What each symbol does to the items:
z428 γ z620
z428 ζ z865
z428 σ z190
z428 φ z415
z428 η z38
z428 κ z226
z428 β z99
z796 γ z601
z796 ζ z231
z796 σ z362
z796 φ z814
z796 η z78
z796 κ z946
z796 β z162
z680 γ z923
z680 ζ z110
z680 φ z323
z680 β z782
z343 ζ z455
z343 σ z923
z343 φ z273
z343 β z171
z775 γ z100
z775 ζ z247
z775 σ z80
z775 φ z719
z775 η z689
z775 κ z684
z775 β z631
z710 γ z171
z710 ζ z109
z710 σ z782
z710 φ z172
z99 γ z728
z99 ζ z907
z99 σ z422
z99 φ z689
z99 η z719
z99 κ z575
z99 β z428
z251 γ z136
z251 ζ z46
z251 κ z323
z251 β z887
z6 γ z641
z6 φ z837
z6 η z110
z6 β z615
z415 φ z428
z415 η z631
z415 κ z641
z415 β z689
z482 γ z714
z482 ζ z79
z482 σ z78
z482 φ z402
z482 η z362
z482 κ z16
z482 β z258
z187 γ z808
z187 σ z46
z187 κ z729
z187 β z558
z784 γ z446
z784 ζ z258
z784 σ z477
z784 φ z776
z784 η z226
z784 κ z38
z784 β z79
z865 ζ z428
z865 η z136
z865 κ z451
z865 β z907
z558 γ z500
z558 ζ z804
z558 σ z746
z558 φ z392
z558 η z262
z558 κ z236
z558 β z187
z190 σ z428
z190 η z808
z190 κ z518
z190 β z422
z728 γ z99
z728 ζ z246
z728 σ z262
z728 φ z19
z728 η z746
z728 κ z507
z728 β z620
z16 γ z887
z16 ζ z719
z16 σ z496
z16 φ z247
z16 η z907
z16 κ z482
z16 β z136
z601 γ z796
z601 ζ z834
z601 σ z917
z601 η z172
z649 γ z79
z649 ζ z714
z649 σ z236
z649 φ z841
z649 η z507
z649 κ z746
z649 β z446
z729 γ z477
z729 ζ z117
z729 σ z446
z729 φ z184
z729 η z452
z729 κ z187
z729 β z236
z162 ζ z518
z162 σ z451
z162 η z273
z162 β z796
z575 γ z507
z575 ζ z362
z575 σ z231
z575 φ z443
z575 η z79
z575 κ z99
z575 β z226
z110 γ z776
z110 ζ z680
z110 σ z184
z110 φ z446
z110 η z6
z110 κ z143
z110 β z841
z976 γ z872
z976 ζ z443
z976 σ z814
z976 φ z362
z976 η z402
z976 κ z902
z976 β z973
z226 γ z837
z226 ζ z451
z226 σ z518
z226 φ z641
z226 η z784
z226 κ z428
z226 β z575
z19 γ z689
z19 φ z728
z19 η z100
z19 κ z615
z29 γ z554
z29 σ z615
z29 φ z834
z29 η z109
z231 γ z834
z231 ζ z796
z231 σ z575
z231 φ z554
z231 η z931
z231 κ z422
z231 β z518
z931 γ z236
z931 ζ z78
z931 σ z79
z931 φ z567
z931 η z231
z931 κ z500
z931 β z477
z117 γ z273
z117 ζ z729
z117 σ z323
z117 β z172
z262 γ z422
z262 σ z728
z262 η z558
z262 κ z834
z220 γ z247
z220 ζ z100
z220 φ z887
z220 κ z782
z620 γ z428
z620 η z46
z620 κ z837
z620 β z728
z143 γ z631
z143 φ z46
z143 κ z110
z143 β z100
z907 γ z246
z907 ζ z99
z907 σ z946
z907 φ z902
z907 η z16
z907 κ z362
z907 β z865
z443 γ z615
z443 ζ z976
z443 σ z554
z443 φ z575
z443 η z684
z443 κ z689
z443 β z641
z782 γ z402
z782 ζ z841
z782 σ z710
z782 φ z714
z782 η z872
z782 κ z220
z782 β z680
z872 γ z976
z872 ζ z615
z872 φ z917
z872 η z782
z467 ζ z631
z467 φ z136
z467 κ z923
z467 β z247
z917 γ z362
z917 ζ z507
z917 σ z601
z917 φ z872
z917 η z714
z917 κ z246
z917 β z471
z402 γ z782
z402 ζ z684
z402 σ z171
z402 φ z482
z402 η z976
z402 κ z247
z402 β z923
z554 γ z29
z554 ζ z814
z554 σ z443
z554 φ z231
z554 η z567
z554 κ z329
z554 β z903
z631 γ z143
z631 ζ z467
z631 σ z666
z631 φ z38
z631 η z415
z631 κ z776
z631 β z775
z392 γ z80
z392 σ z100
z392 φ z558
z392 κ z109
z46 γ z38
z46 ζ z251
z46 σ z187
z46 φ z143
z46 η z620
z46 κ z446
z46 β z746
z973 ζ z641
z973 φ z451
z973 η z923
z973 β z976
z684 γ z841
z684 ζ z402
z684 σ z567
z684 φ z79
z684 η z443
z684 κ z775
z684 β z776
z80 γ z392
z80 ζ z785
z80 σ z775
z80 φ z500
z80 η z329
z80 κ z567
z80 β z666
z329 σ z689
z329 φ z422
z329 η z80
z329 κ z554
z455 γ z184
z455 ζ z343
z455 σ z776
z455 φ z477
z455 η z903
z455 κ z666
z455 β z567
z804 γ z496
z804 ζ z558
z804 σ z887
z804 κ z172
z518 γ z452
z518 ζ z162
z518 σ z226
z518 φ z903
z518 η z477
z518 κ z190
z518 β z231
z79 γ z649
z79 ζ z482
z79 σ z931
z79 φ z684
z79 η z575
z79 κ z719
z79 β z784
z258 γ z323
z258 ζ z784
z258 σ z273
z258 φ z923
z258 η z451
z258 κ z136
z258 β z482
z507 γ z575
z507 ζ z917
z507 σ z834
z507 φ z615
z507 η z649
z507 κ z728
z507 β z837
z452 γ z518
z452 σ z837
z452 η z729
z452 β z834
z422 γ z262
z422 ζ z946
z422 σ z99
z422 φ z329
z422 η z500
z422 κ z231
z422 β z190
z923 γ z680
z923 ζ z776
z923 σ z343
z923 φ z258
z923 η z973
z923 κ z467
z923 β z402
z841 γ z684
z841 ζ z782
z841 σ z109
z841 φ z649
z841 η z615
z841 κ z100
z841 β z110
z273 γ z117
z273 ζ z477
z273 σ z258
z273 φ z343
z273 η z162
z273 κ z793
z273 β z78
z719 γ z746
z719 ζ z16
z719 σ z500
z719 φ z775
z719 η z99
z719 κ z79
z719 β z38
z38 γ z46
z38 ζ z136
z38 σ z808
z38 φ z631
z38 η z428
z38 κ z784
z38 β z719
z136 γ z251
z136 ζ z38
z136 σ z793
z136 φ z467
z136 η z865
z136 κ z258
z136 β z16
z714 γ z482
z714 ζ z649
z714 σ z172
z714 φ z782
z714 η z917
z714 κ z887
z714 β z323
z184 γ z455
z184 σ z110
z184 φ z729
z184 β z109
z746 γ z719
z746 ζ z887
z746 σ z558
z746 φ z100
z746 η z728
z746 κ z649
z746 β z46
z100 γ z775
z100 ζ z220
z100 σ z392
z100 φ z746
z100 η z19
z100 κ z841
z100 β z143
z496 γ z804
z496 ζ z500
z496 σ z16
z496 φ z785
z496 η z946
z496 κ z78
z496 β z793
z793 ζ z808
z793 σ z136
z793 κ z273
z793 β z496
z887 γ z16
z887 ζ z746
z887 σ z804
z887 φ z220
z887 η z246
z887 κ z714
z887 β z251
z246 γ z907
z246 ζ z728
z246 η z887
z246 κ z917
z567 γ z109
z567 ζ z171
z567 σ z684
z567 φ z931
z567 η z554
z567 κ z80
z567 β z455
z808 γ z187
z808 ζ z793
z808 σ z38
z808 φ z666
z808 η z190
z808 κ z477
z808 β z500
z172 γ z78
z172 ζ z236
z172 σ z714
z172 φ z710
z172 η z601
z172 κ z804
z172 β z117
z666 σ z631
z666 φ z808
z666 κ z455
z666 β z80
z837 γ z226
z837 ζ z471
z837 σ z452
z837 φ z6
z837 η z446
z837 κ z620
z837 β z507
z615 γ z443
z615 ζ z872
z615 σ z29
z615 φ z507
z615 η z841
z615 κ z19
z615 β z6
z171 γ z710
z171 ζ z567
z171 σ z402
z171 φ z78
z171 η z814
z171 κ z785
z171 β z343
z814 ζ z554
z814 σ z976
z814 φ z796
z814 η z171
z834 γ z231
z834 ζ z601
z834 σ z507
z834 φ z29
z834 η z236
z834 κ z262
z834 β z452
z641 γ z6
z641 ζ z973
z641 σ z903
z641 φ z226
z641 η z776
z641 κ z415
z641 β z443
z689 γ z19
z689 ζ z902
z689 σ z329
z689 φ z99
z689 η z775
z689 κ z443
z689 β z415
z446 γ z784
z446 ζ z323
z446 σ z729
z446 φ z110
z446 η z837
z446 κ z46
z446 β z649
z78 γ z172
z78 ζ z931
z78 σ z482
z78 φ z171
z78 η z796
z78 κ z496
z78 β z273
z451 γ z471
z451 ζ z226
z451 σ z162
z451 φ z973
z451 η z258
z451 κ z865
z451 β z362
z785 ζ z80
z785 σ z247
z785 φ z496
z785 κ z171
z247 γ z220
z247 ζ z775
z247 σ z785
z247 φ z16
z247 η z902
z247 κ z402
z247 β z467
z776 γ z110
z776 ζ z923
z776 σ z455
z776 φ z784
z776 η z641
z776 κ z631
z776 β z684
z500 γ z558
z500 ζ z496
z500 σ z719
z500 φ z80
z500 η z422
z500 κ z931
z500 β z808
z903 σ z641
z903 φ z518
z903 η z455
z903 β z554
z477 γ z729
z477 ζ z273
z477 σ z784
z477 φ z455
z477 η z518
z477 κ z808
z477 β z931
z109 γ z567
z109 ζ z710
z109 σ z841
z109 φ z236
z109 η z29
z109 κ z392
z109 β z184
z902 ζ z689
z902 φ z907
z902 η z247
z902 κ z976
z236 γ z931
z236 ζ z172
z236 σ z649
z236 φ z109
z236 η z834
z236 κ z558
z236 β z729
z471 γ z451
z471 ζ z837
z471 η z323
z471 β z917
z323 γ z258
z323 ζ z446
z323 σ z117
z323 φ z680
z323 η z471
z323 κ z251
z323 β z714
z362 γ z917
z362 ζ z575
z362 σ z796
z362 φ z976
z362 η z482
z362 κ z907
z362 β z451
z946 ζ z422
z946 σ z907
z946 η z496
z946 κ z796

The rows follow the links: the fewer symbols apart two items are, the more alike their rows tend to be.

Named rows; a name shown again gets a slightly different row:
z343: [70, 35, -32, 98, 103, -27, -53, 34, -90, 68, 174, -59, 13, 72, -79, 119, 49, 150, -64, 8, -354, 310, 62, 1, 14, -22, -152, -76, -77, -67, 9, -63, 143, 46, -44, 26, 29, 48, 150, 86, -153, 202, 10, 96, -47, -32, 29, 108, 103, 70, -32, -135, 126, 100, 18, -22, -55]
z6: [-46, -22, 87, -40, 7, 66, -84, 232, -7, 153, 79, -110, -99, -188, -49, 65, -240, 25, -123, -33, -58, -90, 74, 5, 18, 47, 81, -88, -87, -62, 177, -134, 47, 30, 2, -144, -89, 84, -60, 167, 125, 15, -13, -102, 247, -36, 129, 52, -164, -159, -158, -113, -6, -53, -147, -5, 67]
z78: [-20, -62, 0, 82, -80, -36, 249, -85, -17, -32, 67, 21, -31, 186, 161, -18, 169, -32, 175, 35, -105, 164, 34, -74, 67, -119, -53, 22, -2, 66, -157, 124, -95, 150, 27, 149, 55, 17, 97, -176, -137, 30, -3, 96, -260, 21, -124, -31, 193, 102, 162, 62, 42, 100, 184, 94, -44]
z923: [155, -39, 1, 70, 166, 6, -90, 140, -43, 77, 26, -35, 23, -2, -83, 119, 10, 280, -102, 58, -148, 336, 20, -13, 119, 73, -169, -135, -110, -134, 16, -56, 43, -18, 36, 100, 90, 121, 115, -40, -74, 149, 43, 111, 27, 15, 90, 44, -22, 153, -24, -95, 165, -22, -40, -75, 10]
z482: [101, -139, 16, 91, 35, 58, 200, 5, 32, 79, -109, 57, -8, 34, 188, 18, 170, 35, 128, 50, 192, 213, -55, -98, 224, -56, -59, -3, -61, 33, -138, 95, -170, 62, 76, 182, 75, 75, 106, -239, -3, -44, 49, 195, -121, 146, -60, -44, 23, 169, 94, 142, 116, -18, 67, 24, -10]
z273: [34, -6, -80, 144, 113, -17, -4, -15, -49, 89, 120, -160, -21, 182, 9, 159, 10, 131, 35, 88, -271, 260, 84, -40, -143, 1, -154, -6, 18, -163, 22, 79, 54, 203, 153, 16, 51, 77, 75, 6, -31, 116, 2, 63, -47, 15, -3, 55, 207, 123, -80, -97, 159, 177, 122, -13, -16]
z220: [-61, 24, -36, -145, 31, -4, -145, -44, 95, -166, -72, 107, 68, -101, 1, -224, 94, -146, 43, 13, 2, -99, 129, 22, 210, -44, 195, -53, -61, 54, 24, -145, 180, -99, -51, 187, 1, 0, -42, 100, 14, -52, 145, 99, 7, -31, -112, 13, -108, 38, 95, 166, -96, -183, -179, -94, -23]
z136: [209, 62, -138, 98, 226, -18, -154, -87, 54, -84, -117, -26, 67, 105, -147, 89, 42, 188, 0, 148, 94, 234, -47, -21, -76, 127, -148, 26, 117, -204, -15, 27, 81, 26, 138, 41, 48, 13, -55, -65, -10, 67, 76, 67, 8, 54, 21, 62, 107, 193, -133, 22, 66, 73, 60, -95, 39]
z496: [25, 64, -118, 34, 9, -93, 54, -212, 5, -180, -53, 80, 60, 188, -1, -42, 279, -8, 123, 46, 20, 62, -47, 10, -29, -12, -47, 119, 214, 29, -169, 127, 7, -3, 11, 127, 24, -75, 0, -66, -157, -51, 66, 93, -214, 40, -197, -27, 168, 98, 107, 151, -42, 79, 187, 4, -114]
z455: [37, -21, 40, 54, 8, -38, -104, 56, -188, 129, 107, -74, 50, 107, -88, 179, -5, 155, -104, 11, -352, 278, 18, 75, -127, 74, -172, -61, -103, 6, -111, -22, 112, 42, -96, -73, 85, -19, 83, 16, -109, 121, -108, 75, 5, -48, 135, 28, 28, -16, -8, -202, 143, 158, -57, 67, -39]
z446: [59, 15, 10, -114, 119, 87, -62, 101, -6, 45, -44, -142, -22, -11, 101, 105, -185, -85, 6, 19, -51, -5, 119, -93, -118, 23, 126, -95, -159, -43, 66, -76, 119, 183, 131, -132, -68, 66, -140, 24, 201, -55, -8, -12, 269, 51, 154, 71, -82, 13, -177, -4, 87, 64, -175, 41, 185]
z226: [110, -49, 84, 102, 63, 43, 20, 99, -15, 245, -65, -121, -62, -22, -66, 183, -213, 186, -95, 61, 108, 89, -194, 27, -127, 141, -177, 14, 59, -229, 99, 114, -132, -1, 119, -162, -1, 74, 12, -56, 43, 62, -29, -62, 113, 44, 150, 23, 4, 52, -158, -176, 79, 72, 84, -28, 43]
z100: [-52, 36, -8, -201, -13, 44, -147, -3, 46, -181, -119, 171, 71, -62, 26, -169, 54, -156, 11, -75, 82, -195, 57, 83, 98, -22, 173, 10, -81, 114, -34, -162, 128, -154, -78, 59, -17, -76, -130, 49, 79, -147, 86, 11, 5, -20, -34, -58, -166, -33, 84, 113, -91, -123, -246, 14, 44]
z110: [73, 2, 32, -128, 109, 71, -136, 188, -66, 64, -20, -110, 30, -119, 23, 51, -184, -40, -102, -6, -208, 43, 135, 18, -32, 22, 104, -143, -241, -21, 102, -211, 160, 37, 14, -84, 2, 89, -42, 79, 181, -6, 22, -3, 243, -47, 127, 12, -159, -8, -112, -75, 38, -13, -259, 13, 72]
z615: [-117, -73, 136, -121, -163, 47, 90, 137, 27, 98, 13, 73, -40, -226, 101, -99, -120, -117, -3, -123, 71, -244, 59, 11, 158, -75, 160, -63, -180, 178, 97, -109, -91, -95, -90, -38, -47, 41, 14, 40, 56, -97, -11, -66, 110, -13, 2, -38, -187, -148, 83, -22, -98, -159, -122, 29, 14]

Each walk starts at a row. The symbols on each line, taken left to right, move it on to the next item.
Each answer is a row, close to the row of the item it stands for.
start [-10, -141, -4, -93, 6, 42, 33, 123, 69, -8, -16, 23, -27, -143, 210, -129, -20, -144, 79, -22, -95, -53, 183, -68, 320, -121, 185, -121, -217, 123, 66, -216, 60, 8, -41, 141, 10, 116, 28, 66, 71, -41, 85, 102, 43, 9, -85, 5, -178, 0, 127, 65, 12, -116, -192, -6, -9]
κ φ η ζ η φ γ	[73, 17, -1, -23, 4, 35, -114, -158, -82, -100, -168, 217, 142, 39, -45, -81, 160, 93, -83, -50, 176, 79, -150, 149, 113, 42, -47, 49, -26, 123, -133, -46, 15, -279, -179, 103, 100, -101, -23, -115, -135, -110, 14, 63, -155, 47, 23, -154, -135, 26, 157, 81, -41, -62, -89, 34, -4]
η γ φ κ φ κ φ ζ η	[-10, 36, -61, -132, 88, 25, 16, -111, 175, -213, -122, 94, 41, -47, 76, -142, 72, -184, 141, 33, 199, -132, 124, -97, 117, -23, 202, 11, 87, 24, 37, -74, 105, 55, 113, 135, -30, -9, -110, -19, 98, -95, 126, 52, 15, 45, -134, -45, 7, 88, 10, 243, -73, -99, -44, -73, 29]
start [23, -125, 128, 54, -166, 66, 237, 55, 25, 214, -100, 37, -60, -58, 89, 11, -29, 76, -14, -35, 371, -10, -215, -29, 58, 50, -91, 41, -6, 43, -89, 172, -358, -75, -18, -6, 30, 50, 46, -201, -19, -59, -59, -29, -87, 135, 21, -59, -34, -50, 40, 34, -14, 4, 105, 64, -30]
ζ κ η η η σ β ζ σ σ	[87, 131, -88, 49, 138, -70, -138, -151, -84, -78, -16, -41, 104, 176, -147, 109, 42, 60, -44, 16, -94, 138, -93, 85, -339, 83, -140, 85, 139, -88, -109, 82, 140, 56, 62, -91, 33, -112, -114, -14, -60, -5, -38, -12, 2, 2, 55, -21, 143, 15, -111, -44, 42, 205, 90, -1, 16]
κ φ β η φ γ γ	[-125, -69, 123, 95, -231, -26, 253, 3, -62, 194, 87, 46, -94, 79, 91, 37, 0, -23, 52, -78, 70, -51, -119, -57, -77, -63, -48, 94, 106, 142, -104, 200, -257, -12, -50, -51, -9, -42, 131, -85, -114, -27, -109, -59, -143, 48, -9, -90, 85, -88, 103, -28, -22, 59, 230, 99, -76]
start [86, 108, -145, -54, 222, -3, -200, 3, 91, -154, -87, -98, 27, -14, -75, -16, -95, -29, 50, 50, -9, 39, 145, -49, -61, 33, 80, -1, 50, -165, 108, -86, 225, 174, 195, -16, -70, 42, -110, 124, 173, 23, 107, 31, 186, 3, 10, 58, 46, 124, -221, 67, 3, -27, -74, -131, 115]
ζ γ κ κ φ γ κ φ ζ σ	[-85, 17, -68, -64, 79, -45, 15, 94, 68, 8, 140, -208, -58, 43, 78, 78, -95, -142, 88, 5, -322, 25, 255, -100, -102, -29, 105, -107, -81, -76, 84, -56, 179, 294, 164, -64, -24, 91, -41, 111, 153, 87, 3, 24, 177, -54, 35, 112, 94, 33, -87, -10, 37, 123, -13, -11, 27]
σ β β γ σ γ σ φ	[41, -54, -9, -51, 154, 12, -94, 170, 11, 17, 70, -122, -31, -117, 27, 27, -141, 47, -58, 49, -213, 46, 196, -34, 135, -22, 69, -137, -154, -94, 141, -196, 157, 120, 43, -17, 13, 101, 9, 131, 109, 69, 75, 54, 190, -61, 80, 103, -110, 38, -95, -62, 86, -23, -214, -79, 59]
start [68, 110, -15, -145, 157, 10, -295, 51, -24, -136, -66, -63, 62, -74, -117, -19, -109, 0, -95, -11, -55, -60, 89, 91, -90, 60, 138, -101, -62, -74, 70, -222, 267, -24, 6, -116, -21, -40, -154, 99, 115, -34, 113, -17, 202, -83, 91, 35, -120, -7, -163, -32, -42, -12, -251, -31, 111]
β σ κ σ η σ γ	[-138, -77, 126, 33, -213, 15, 100, -8, -110, 149, 150, 98, -51, -17, -32, -54, 33, 67, -44, -99, -110, -47, -139, 78, 28, -25, -43, 9, -23, 202, -90, 77, -133, -193, -183, 7, -20, -21, 159, -4, -173, 30, -81, -39, -222, -50, -59, -42, -3, -147, 237, -108, -22, -18, 85, 87, -115]
φ η η σ γ κ γ γ	[-78, 46, 18, -125, -82, -19, 31, -52, 140, -76, -91, 62, 16, -120, 48, -112, -101, -185, 38, -31, 345, -333, -58, -23, 9, 40, 173, 71, 66, 8, 52, -1, -66, -71, 6, -73, -82, -31, -155, 19, 111, -200, 4, -109, 82, 42, -32, -70, -73, -102, -1, 88, -142, -134, -35, -5, 65]
start [5, -140, 18, 125, -101, 59, 265, 16, 93, 136, -3, 24, -86, -101, 93, 21, -2, 130, 47, 59, 270, 57, -147, -48, 198, 8, -111, 40, -2, -23, 40, 158, -284, -39, 56, 122, 40, 125, 153, -117, -16, 57, 24, 65, -128, 106, -81, -20, 43, 97, 63, 37, 69, -107, 186, -7, 4]
ζ σ γ φ η κ γ	[-12, 108, 7, -37, -98, -36, -90, -170, -168, -147, -23, 141, 126, 116, -67, -90, 231, -3, -5, -50, -44, 47, -70, 152, -23, -13, -49, 57, 54, 160, -189, -2, 66, -180, -168, 96, 35, -181, 46, -38, -214, -39, -53, 61, -215, -23, -73, -130, 0, -38, 184, 20, -67, 61, 1, 73, -118]
κ φ σ σ σ β κ β γ	[9, 65, -55, -166, 54, 21, -40, -90, 66, -189, -166, 82, 85, -14, 90, -125, 39, -234, 85, -56, 224, -209, 37, -22, -4, -33, 224, 35, -26, 86, -36, -85, 98, -7, 58, -8, -50, -89, -177, -32, 134, -249, 36, 35, 46, 26, -29, -104, -53, 4, 39, 221, -103, -40, -113, 18, 59]
start [-10, -13, 51, -60, 32, 36, -3, 149, 10, 151, -28, -157, -96, -118, 35, 100, -272, -41, -27, -14, 52, -136, 26, -64, -119, 63, 59, -63, -45, -126, 171, -36, -27, 155, 57, -181, -89, 96, -124, 132, 232, -11, -48, -96, 298, 16, 124, 30, -35, -83, -206, -100, 36, 5, -50, -4, 119]
η γ γ ζ ζ κ φ κ η γ	[86, -79, 114, 126, 26, 40, -70, 189, -104, 243, 0, -41, -16, -66, -156, 109, -169, 290, -164, 8, -12, 129, -98, 65, 15, 89, -164, -72, -1, -108, 85, -2, -126, -117, -57, -72, 47, 116, 95, 21, -38, 140, -28, -72, 74, -29, 136, 6, -78, -73, -83, -221, 98, 19, 18, -15, 75]
ζ ζ β γ σ φ β β	[-181, -37, 47, -75, -233, -13, 177, 38, 60, 44, 78, -59, -96, -18, 151, -51, -124, -264, 124, -89, -20, -274, 63, -71, -67, -103, 163, 30, -36, 144, 9, 34, -62, 139, 15, -105, -137, -18, 23, 44, 77, -73, -68, -125, 24, -5, -40, 8, -21, -148, 52, 31, -87, -15, 29, 111, -20]
start [-63, -35, 54, 160, -78, -20, -106, 71, -118, 192, 169, -72, -37, -4, -174, 146, -104, 223, -123, -67, -261, 101, -78, 72, -111, 51, -156, -34, 23, -37, 13, 55, -26, -80, -107, -157, 15, 3, 110, 74, -132, 190, -100, -80, 13, -73, 110, 87, 8, -101, -46, -249, 57, 93, 76, -24, -48]
σ β κ η σ σ β β β κ	[210, -20, 102, 23, 115, 43, -102, 154, -155, 151, -19, -19, 43, 20, -78, 169, -89, 276, -126, 40, -91, 297, -87, 61, 13, 105, -149, -46, -147, -46, -53, -70, 19, -37, -21, -54, 77, 87, 67, -58, -33, 55, -20, 25, 70, 29, 188, -11, -122, 43, -54, -159, 136, 58, -110, 32, 77]
φ η σ σ φ β	[-7, -120, 185, 51, -159, 25, 111, 57, -51, 191, 7, 112, -33, -120, -20, -32, -17, 165, -90, -59, 175, 8, -180, 73, 205, -27, -87, 46, -91, 115, -28, 46, -270, -287, -158, 54, 79, 30, 158, -84, -100, 4, -70, -4, -89, 18, -4, -62, -151, -43, 147, -34, 44, -115, -16, 74, -55]
start [50, -85, 23, 145, 112, 11, -19, 158, -39, 160, 69, -44, -55, -128, -142, 37, -127, 301, -181, 67, -91, 199, -82, 20, 122, 45, -182, -107, 12, -83, 141, 48, -38, -59, 26, 25, 61, 175, 129, 17, -43, 227, 11, -20, 62, -11, 49, 96, -53, 77, -34, -157, 69, -74, 52, -146, -1]
β β η σ ζ φ ζ η	[-11, 9, -26, 153, 8, -55, 58, 31, -25, 125, 202, -135, -92, 14, -64, 101, -62, 142, -3, 47, -168, 149, 0, -36, -137, -19, -159, 17, 141, -165, 56, 173, -72, 132, 89, -98, 13, 38, 104, 52, -18, 205, -43, -70, -24, -39, -9, 160, 186, 31, -101, -144, 118, 83, 217, -86, -45]
ζ η β φ φ	[14, -58, 90, -19, -154, -18, 191, -84, -137, 72, -18, 32, 15, 237, 179, 66, 154, -87, 112, -64, -39, 85, -55, -84, -95, -30, -46, 23, -88, 126, -228, 111, -121, 76, -39, -10, -31, -50, 68, -158, -69, -39, -100, 67, -227, 54, -103, -126, 63, -20, 163, 44, 38, 158, 86, 174, -39]
start [-96, 78, -140, -114, 25, -67, 18, -182, 93, -308, -13, 6, 23, 82, 57, -162, 133, -264, 135, -9, -68, -172, 166, -35, 6, -105, 198, 114, 89, 89, -16, -24, 177, 110, 58, 113, -65, -100, -70, 86, 41, -105, 78, 18, -47, 42, -189, 13, 90, -26, 63, 154, -86, -6, 43, -26, -20]
ζ κ η η γ β σ φ φ σ	[97, 36, -20, 62, 52, -40, 21, -1, -148, 134, 53, -133, 6, 239, 9, 242, 8, 68, 28, 28, -263, 249, 5, -29, -316, 1, -141, -27, -29, -42, -100, 62, 28, 185, 60, -130, 19, -67, 13, -59, -34, 15, -59, 17, 28, -23, 91, 31, 130, 21, -90, -143, 154, 250, 47, 51, 41]
σ η γ σ η β ζ ζ ζ	[-146, -61, -59, -73, -53, -14, 173, 0, 88, -68, 99, -43, -100, 47, 204, -62, 57, -329, 194, 9, -136, -105, 252, -158, 72, -151, 243, -25, -89, 126, -8, -24, 86, 218, 43, 58, -33, 14, -5, 87, 85, -28, 57, 30, -18, -1, -135, 63, 93, 14, 65, 73, -40, 3, -18, 84, -48]
